Here is a tiny trained network, its code and every weight. The questions are about switching its units off for an input and a class, where a switched-off unit gives its printed mean instead of its output.

import numpy as np


def w(rows, s, z=0):
    codes = np.array(rows[::2]) - 128.0
    scale = np.full(codes.shape[1], s)
    scale[-1] = z or s
    return codes * scale


def f(y):
    return np.maximum(y, 0)


def log_softmax(a):
    a = a - a.max(-1, keepdims=True)
    return a - np.log(np.exp(a).sum(-1, keepdims=True))


def net(x, mask):
    res = np.array(x, float).reshape(1, 8) / 4 @ E
    y = f(res @ A[0][:, :-1].T + A[0][:, -1])
    res = res + np.where(mask, y, B[0][:, -1]) @ B[0][:, :-1]
    return log_softmax(res[-1] @ U[:, :-1].T + U[:, -1])


A, B = {}, {}
E = w([
[129,128,127],'x0',
[19,204,47],'x1',
[129,127,128],'x2',
[127,126,129],'x3',
[127,127,130],'x4',
[233,245,103],'x5',
[79,203,254],'x6',
[126,129,127],'x7',
],0.0087)
A[0] = w([
[82,200,226,206],'n0',
[214,64,204,254],'n1',
[182,231,231,192],'n2',
[92,66,35,246],'n3',
[211,226,88,194],'n4',
[173,65,158,234],'n5',
[130,254,78,98],'n6',
[35,194,227,188],'n7',
[42,80,208,206],'n8',
[36,178,75,200],'n9',
[43,178,36,230],'n10',
[209,146,98,196],'n11',
[221,194,100,202],'n12',
[210,136,137,90],'n13',
],0.0093,0.0069)
B[0] = w([
[94,209,253,237],'n0',
[229,1,173,247],'n1',
[247,141,236,243],'n2',
[23,48,30,236],'n3',
[234,197,52,227],'n4',
[156,37,114,213],'n5',
[201,221,122,199],'n6',
[83,192,228,242],'n7',
[38,106,237,227],'n8',
[36,207,126,223],'n9',
[27,199,33,244],'n10',
[217,122,75,196],'n11',
[205,217,39,218],'n12',
[205,90,120,162],'n13',
],0.0079,0.011)
U = w([
[121,4,90,195],'0',
[55,109,45,157],'1',
[199,111,54,245],'2',
[137,198,27,2],'3',
[121,66,203,107],'4',
[67,170,148,99],'5',
[198,156,170,108],'6',
[142,233,127,5],'7',
],0.012,0.0053)

Each question gives the input, the list of numbers given to net, and the class t.
The units are the neurons (one row each of A and B). Each row of codes is followed by its name. A weight is (code - 128) times the scale printed after its matrix; where a second scale follows, it is the last column's (A, B and U).
mask holds one flag per neuron, in row order. A switched-off neuron (its flag False) gives its mean, the last column of its row in B, instead of its output. The means were averaged over made-up inputs and are rounded, as every weight is.
A unit's drop is (log p(t) with every unit on - log p(t) with that unit switched off) / (log p(t) with every unit on - log p(t) with every unit switched off).
The circuit of an input: a set's keep is (log p(t) with only the set's units on - log p(t) with every unit switched off) / (log p(t) with every unit on - log p(t) with every unit switched off). Starting from the 12 units with the biggest drops (on a tie, the unit counted first), units are removed one at a time, each time the one whose removal leaves the highest keep (on an exact tie, the one counted first), for as long as the keep stays at least 0.8.
circuit, biggest first: the units of the circuit, biggest drop first
top k neurons: the k neurons with the biggest drops, biggest first
drop when u is switched off: that unit's drop, to one decimal
input [3,0,4,-1,-5,4,0,2], class 2: circuit, biggest first => (n7 n0)
input [-8,0,3,-6,-3,0,-2,8], class 0: circuit, biggest first => (n6 n4 n0)
input [5,1,-8,-7,-6,5,-5,-4], class 3: circuit, biggest first => (n2 n12)
input [4,7,2,4,2,-1,-8,0], class 1: circuit, biggest first => (n3)
input [4,-2,-5,-5,5,7,0,-4], class 2: circuit, biggest first => (n7 n11)
input [2,0,-8,-3,-6,5,7,-1], class 6: top 4 neurons => (n2 n10 n9 n3)
input [1,-3,-8,4,-7,0,-8,5], class 0: circuit, biggest first => (n3 n6)
input [-3,1,0,7,1,-2,-5,-1], class 1: circuit, biggest first => (n2 n3)
input [-4,-1,2,7,7,6,5,0], class 6: top 2 neurons => (n2 n10)
input [5,1,0,-1,6,-3,-7,-3], class 1: top 2 neurons => (n1 n2)
input [2,0,-5,-5,-1,0,0,6], class 0: drop when n0 is switched off => 0.2
input [-3,-3,1,-4,-2,-3,0,-2], class 0: drop when n0 is switched off => 0.2
input [-3,-4,0,6,5,0,6,-2], class 4: drop when n12 is switched off => 0.1
input [-3,-3,-2,6,-7,-2,-2,1], class 0: drop when n0 is switched off => 0.0
input [-2,2,-2,-7,-3,-8,-2,-1], class 1: top neuron => (n1)
